Rows lie near named flat spaces through zero. A row that begins with a name and a colon came from that space; any other row is followed by the name of its block's space that it lies nearest.
hp-sm: [  60 -136  -45  -52 -179 -244  -26   81 -165  -93  -98 -210  175 -145
  -23  114  -90  195   94   67   87  168  -92  -37  -81  -82  -56   13
   16   -5]
gj-bd: [-196  173   51  134  142 -193  101 -385  149  -20   73 -138 -250   41
  158 -255  -79  203  105   64 -210  122  129   34 -331   77  -55  311
   16  387]
zd-ql: [  40 -156  108 -198  180 -108  -79  -48  -77  201  -24    5   51  -43
   88   25   91  125   -8  244  -31  101  162   12   86    8  -93   88
   32   99]
hp-sm: [  82  -16  286   16    1 -112   98 -125   98  212   73 -111  -88 -162
 -115  281   27  155  -30 -254   69 -195  104   58  156 -178  104  165
  -36  159]
ll-lp: [-129  117  -27  317   42   60  208  -97  158   32  -67 -116 -193 -153
  -85 -266 -212   44   47  -43 -419  -51  -31  -52  -55   51  251 -163
    9   59]
zd-ql: [-138   51  151 -111   25 -217 -134 -294   92  -29  -44 -418  -74   37
  232 -142   -8  297   85   80  -81   80  347  -79 -349 -127 -103  429
   -5  363]
zd-ql: [-144  375 -310 -188 -269  380 -153  238  -49 -257    4  243  160  201
  101  131  129  -79   66 -174  241   79   32  -55  -89  -21 -150  164
  -71  -22]
gj-bd: [   1 -146  254  101  143 -117  -69 -187   89  188  -26 -355 -166 -114
   10 -159 -121  169  -35  -44 -207 -145  140  -26  -43    2  185    9
   23  189]
ll-lp: [ -42  -50  -26   13   67  111   49   30  -17   97   49  177   20   26
  -25  138   89  -45   18   49  -11  -47   -5   64   51  -94  -65 -111
  -48   19]
hp-sm: [  25   92   19  -44 -193   -9   93  121  -71 -178 -172 -321  182  -93
 -168  251 -101  -92   83  -62  116  -16  121  132  159 -189   69  148
  -10  -20]
zd-ql: [  37 -140  128  115  -12  -86   53  -70  102   76 -122 -342  -59 -102
  -47  -50  -40    3   94  -10 -244  -20   87  -15   -1 -109  259  -19
   18  188]
zd-ql: [  10   27   58  166   13  -25  117 -154   40  150   73  196 -117  -19
  -54  135   34   29   12 -192   84  -39 -182  126  -36  103   54   69
  -18   72]
gj-bd: [ 135 -195 -114  -32  110   71  -65   34  -38  -91  -53  253  142  185
   15 -185   39 -219 -124  212  115   45   -8  -84    9  226 -136 -176
   56 -325]
hp-sm: [ -12   65 -104  -31 -101  134  -50   12   52 -207  -12   86   84  183
   28    5   39 -172   24  -27  117    8   46  -54 -108   -5  -51   91
    7  -38]
zd-ql: [  35   14  -27  100 -138  157  -19   68   90   48   95  145  -84   61
  -26  129  132  -99   21 -303   42 -107 -171  -22  -17  -58  147 -103
  -62   59]
ll-lp: [  98 -462  148   84  244 -307   53 -184   30  200  -80 -136    8  -88
   31 -201   -4  137  -11  370 -238   41   64 -100  -79  -19  -33 -205
   60  -25]
gj-bd: [ 182 -588   95  220   18 -113   72  114  -10  325 -218 -206   93 -277
 -159    0   -2   77   51  136 -341  -66 -145 -127  109 -150  298 -563
    8 -117]
hp-sm: [ 162 -249  152  -61  114 -338   53   27  -72  144   85  -53   13 -141
  -45   62   49  137  -53  123   55    0  -99   24  184  -42  -72 -123
   43  -73]
gj-bd: [ 445 -247  212 -247  129  -32   22  331    2  475    1  263  -33 -206
 -112   79  328 -218 -242   -3  -59  -47 -142  -65  746   83  305 -333
   49 -368]
ll-lp: [ 239 -250 -129 -292   32  103 -115  357 -188 -274   37  304  445  249
 -119  200  141 -362 -147  246  518  -84   23    8  345    3 -357 -221
   70 -519]
gj-bd: [ 250   37  243  -45  -54  -60   44  157   65  443   19 -138 -272 -354
  -83   59  119  109 -134 -387 -218  -60  -66  -42  445  -27  452 -129
  -82   61]
zd-ql: [-208   -9  -98   -1  158  -24  -41  -80  -65  -78   -8   52   83   17
   78 -166 -161  163  100  337 -109   95   22  -24 -167  117 -169   33
  119   69]
ll-lp: [ 112  -80   -8 -187  -30  179  -88  259 -123   77   51  207  190  -44
 -107  292   77  -10  -96  -65  217 -122   38  -23  297  -97  -84 -153
  -40 -166]
hp-sm: [-428  235 -277  224   92  278   21 -245   54 -212  -37  156  -23  192
  125 -260 -216   58  179  197 -214   93   89    1 -498  147 -159  113
   21  222]
gj-bd: [-207  224  -28  135   46   32   -6  -23   43   92   32  -11 -233 -119
   74 -271 -138  133   12  -33 -287  -13 -216  -24  -89  157  164  -63
   50   17]
ll-lp: [-277  466 -285  490 -240  449  279   10  411 -457 -100 -181 -189  221
  -97 -339 -104 -436  166 -311 -369 -189   24  -50 -233 -109  326 -129
  -64   35]
gj-bd: [-194   76   -7 -119   97   14 -110  -44  -81 -146   -3  -81   72   71
   72  -38 -142  -15   75  271  -15   32   84   69  -88    7 -114  184
  106   85]
hp-sm: [  35 -173  -94  -52  100  101 -112  -16  -95   66   61  334   53  228
   99   61  195 -160  -21  119  162   76  -89   81  -96  104 -176  -80
  -36  -29]
gj-bd: [  71 -179  171  -30  204 -305  139   -6   16   59  -17 -267  -50 -193
  -69 -146 -113  -12   23  346 -316   50   51    8  244  -70  126 -104
  130   35]
zd-ql: [  77 -194  104   47  -34 -327   23   30   23   37 -115 -441  -26 -257
   -7 -226 -131  230   19  116 -283   49  -12 -182   -5  -97  157 -165
   54  -31]
hp-sm: [  73 -116  106 -234 -258  -31 -199  103 -121  204   19  -60  139  -61
   65  539  274  252   62 -270  319  -21   24    7  -45 -345  -84  172
 -150  186]
zd-ql: [ 178 -179  -19 -316  184 -183 -114 -102  -46 -362  327  408  261  483
   98  132  229 -149 -151  229  722  -20  197   10  -44   40 -718  226
   51 -168]
zd-ql: [ 225 -446  268  -79  120 -269   -9  -40  -45  313  -39 -203   38 -197
  -55  153   69  148  -16  127  -89   -6  108  -23  176 -165   89 -106
    3  118]
ll-lp: [  50  -39 -228  222 -120  305  102  194   38 -148 -226   17   51   52
 -129 -201  -71 -421  -37   17 -230  -13  -91  -70   34   33  231 -426
  -51 -346]
hp-sm: [ -23 -401   14  -27  236 -162   28  -91  -74  -51  -54  -80  226  125
   10   29   38  -46  123  513   -4   53  162   90  -70 -128 -262  -81
   74   65]
zd-ql: [ -15 -255   24  -46  362 -103 -106 -320  -15   80   15  195  -42  148
  194 -346  -57   25  -74  467 -154  177  156  -94 -252  260 -200   36
   88   49]
gj-bd: [-346   19 -333  422   97  251  224 -165   86 -292 -421 -290   59    3
  -40 -568 -449 -150  251  506 -733  211  230  -78 -386   99  175 -220
   65   95]
ll-lp: [-155 -105  -70   82  239  194  -94 -204   12 -109   84  335   79  262
   50 -135 -115  -70  -83  230  109 -146   78  -37 -262  153 -301  -52
   54 -138]
ll-lp: [-119 -190 -363   60  190   32   51 -155  -44 -502  153  499  297  530
   78  -89   33 -248  121  504  313  152   21   39 -388  131 -634  -33
   87  -62]
ll-lp: [ 160 -311   -9  -86  103   -3    4  100  -85  176  -63  183  151  -84
  -44   42   69   18  -72  223  -51   55   42 -109  160  -16  -58 -266
   -4 -175]
hp-sm: [  84  -43  -63 -115  -10  116 -119   28 -103  112   10  287   15  155
   96  119  218 -162  -56  -32  189  108  -93   87  -19  110  -70   28
  -70  -51]
ll-lp: [  21 -153  -16   26  183 -258   81 -135   59 -174  250  112   45  145
   20  -69   24  144   41  166  159    3   57  -32  -88   17 -344    1
   71  127]
gj-bd: [ 220  -82  199 -304  -96 -344 -131  -82  -58   93  264   82    8   77
  122  415  332  216  -44 -245  536   51    5   53   -5 -144 -275  380
  -75  206]
ll-lp: [-102  239   27 -128  -77  101 -153  -11    1  -67   30  -46   -9   77
   79   70    8   45   16 -161  166  -43   69   41  -51   32  -18  306
   14  114]
gj-bd: [ 127  115   49 -213 -149 -109 -137   -4  -49  -62  274  187  -10  172
   87  333  248   69  -58 -357  558   -6  -66   80  -25  -27 -244  318
  -82  118]
ll-lp: [-153  593   41  109 -246  402   40  161   70  170  -31  -60 -310 -220
 -105  119  -91  -80  -77 -610 -163 -217 -153  118  211  -22  469   58
 -133  -12]
gj-bd: [   7 -107  138  114  126 -152  -28 -241   73  119   21 -183 -260   -1
   99 -224  -54  -21    8   43 -268   73  -13   19 -171   81  186   37
   13  248]
ll-lp: [ -20  -86 -204  139  172  -71  201  -25  107 -460  235  277  141  383
  -61 -130   58 -266   33  257  251  -85  -28   46  -61   26 -438 -174
   84 -174]
hp-sm: [-198  433 -172  -86 -112  478  -46  174 -130 -220   12  229  130  101
 -116  269 -149 -210  -14 -169  253 -118   50  190  132   39  -73  164
  -34  -84]
gj-bd: [-386   21   56   71  243  -32 -156 -227 -120  193 -185 -359 -138 -271
  158 -397 -451  412  108  407 -602  137  108  -41 -305  150  138   54
  110  291]
zd-ql: [  70 -283  189   -4  456  -48   68 -114   -5  517   84  269 -214  -86
   38 -101  140  -63  -97  321 -338   19  -34  107  251  121   95 -251
   27   60]
hp-sm: [ 220 -189   11 -178  -89   17 -136   74    0  -34  125  249  118  231
   46  238  306 -180  -78 -110  378  -35  -21  -51   20  -90 -158   13
  -52  -93]
hp-sm: [  83  260  -60 -199  -33 -110   20   11   75 -146  203  286  -64  196
  136  -36  257  -78  -93  -90  298   98  -45  -22   45   98 -236  241
   -2 -109]
zd-ql: [-113  381  -86 -290 -263   98 -211   72  -71 -187  -43  -64  143   76
  140  169   55  176   63 -208  338  100  151  -19 -115   -6 -149  507
  -19  110]
zd-ql: [ -76  -67  189  113  113 -268   88 -217  141   99   33 -333 -187 -101
   54 -137  -37  189   83   68 -266  -32   83   -5 -120 -136   84   71
   24  270]
gj-bd: [103 -12  93 -59  48 -39  11  78  22 150  30  40 -82 -88 -19 -24  68 -40
 -85 -30 -61 -33 -69 -16 216  34 123 -79  21 -95]
ll-lp: [-145  130  -91   82  -58  309  -69    7  -31   26  -62  116  -33   63
   12   39  -43 -119   -8 -103  -34  -64  -55   59 -123   27   67  -33
  -70  -37]
ll-lp: [ 136 -182  225 -225  143 -168 -109   39 -265  437  -73  -11   -3 -336
  -20  161  -72  204 -113  148  -60  113  -56   86  293  102  112    9
   35  -28]
zd-ql: [  80  134  -12   75 -128  -99  138   95   78 -155   13 -144  -90  -95
  -94 -108  -90  -98  -34 -128  -89   -7 -101  -57  119  -26  160  -75
   12 -121]
gj-bd: [ 167 -774  236   55  411 -321   88 -125 -152  341 -148 -209  159 -265
 -147    0 -170  135   37  630 -354   56  161   21  174  -83   30 -376
  108   85]
zd-ql: [   5   67   41 -123  -41   13  -49   67  -79   14   -9  -50   63  -40
  -15  147   10   49  -35  -52  137  -33   67   55   94  -64  -61   94
  -31  -31]
hp-sm: [-141   88 -133  172   41  -33  133 -132  155 -314   36  -52   -3  193
   25 -224  -57  -74  129  118  -57   18   64  -11 -221   22 -120   55
   61   96]
hp-sm: [ -98 -171   70   37   41 -107  -22 -206  -89  176  -73  -61   56  -49
   50  199    0  220  164  110   -2  100   25  120 -224  -61  -60  175
   -8  298]
hp-sm: [-243   80   41  -32  211  216   21 -148  -77  157   35  197   40   -8
  -11  213  -80  121    8  151   -6 -107  221  154  -26  -86 -209  119
  -49  135]
[-117 -352  -80  319  446   23  188 -255   47  -91 -102   72   57  189
  -67 -373 -194 -269   68  610 -309    0   93  109 -140  194 -107 -301
  136  -54] | zd-ql
[ 228 -412  175 -175  179 -323  -23  -51  -43   33  110   12  122   76
    9  104  153  -37  -77  278  192   -7   87   -7  109 -121 -239  -45
   48  -74] | ll-lp
[ -29   -8   97  -37  -22  114  -93   29   20  266 -144 -156  -73  -92
   63   17  106   31   11  -67 -184  -29   61    3   33  -79  216    1
  -57   78] | ll-lp
[ 208 -487  270 -282  176 -314  -99   78 -245  301   29  -93  206 -198
  -64  365   75  194  -33  287  151   -2   66   87  305 -188 -136  -69
   45   26] | ll-lp
[ -39  186    5  -24  -73  -81   55   57  -53  -48 -129 -219   19 -156
  -40  -54 -129   91    3  -11  -28   49    6   43   90   45   62  110
   30  -92] | zd-ql
[ -35  -96 -100 -116  212 -130   42 -272  -43 -333  105  291  303  429
   76  102  114  -45   45  348  545   84  272  149 -226   94 -683  360
   61    8] | zd-ql
[-206  383 -283   -6 -249  480 -150   46   20 -226   63  308   38  245
   87  122   29  -53   56 -337  211   -9   32  -47 -283   33 -100  188
 -115  119] | ll-lp
[ 352 -176  167 -299  -95 -188 -129  243  -76  217  191  246   37  -23
    4  331  375  -41 -172 -208  407  -62 -261  -22  353  -64  -34  -56
  -14 -244] | gj-bd
[ 100  -22 -167  -19  -42   30   31  -44  117 -441  -12   63  148  312
   14 -182   12 -306    3  127  136   94  189 -130 -127   59 -158   78
   50  -90] | hp-sm
[  73  115   -3  -49 -308   90  -80  191  -31   59 -186 -226    2 -133
  -13  101   56  -28   -5 -288  -14   21  -70  -41   59  -96  269   14
  -89  -82] | ll-lp
[ -73  216  -20  -58  -94  132 -160   74 -105  264   33  208 -164 -156
   98   21   -5  182  -75 -236  -37   51 -269  -25  -18  177  147   22
  -43  -26] | hp-sm
[ 197 -327  181  -80  109 -205  -94    2  -81  261   92   37  -44  -77
    8   99  107   50  -68   38   42    1 -137   18  129   18   50 -122
   23   25] | gj-bd
[ 122  -15  -56 -182   24 -177  -47    3    5 -246  139  141  117  224
   83  -44  141  -55  -38   93  337   90   39  -44   -3   94 -300  159
   69  -85] | ll-lp
[ -59  -46   29   18  102  147  -89 -112  -44  261 -127   93  -84  -81
   73 -103  -69   38  -43   93 -241   73   26  -32  -89  138  142  -19
  -14   33] | hp-sm
[-38 -86  29   4  40 126 -62 -53   8  63 -29  78  36  51   6  67   6 -56
   8  45 -17 -60  46  -4 -59 -31  15   1   3  25] | hp-sm
[ -44  218  -52 -158 -215  226  -31  331  -91  -68  -21   -9  172   -9
 -109  396  120 -117   59 -207  255 -130  -38  154  280 -203   17   58
  -43  -77] | ll-lp
[  99  -13   47   10    3   54   79  123   70   97    2   42  -27  -79
  -86    3   69  -67  -99  -81  -56 -125   -5  -60  227  -66   94 -189
  -29 -187] | ll-lp
[ 105   91   58  -18 -157   14    1  262  -61  372  -23  -32 -192 -386
  -51   63   34  163  -64 -296 -252   31 -274  -65  293  -15  393 -236
  -76  -40] | gj-bd
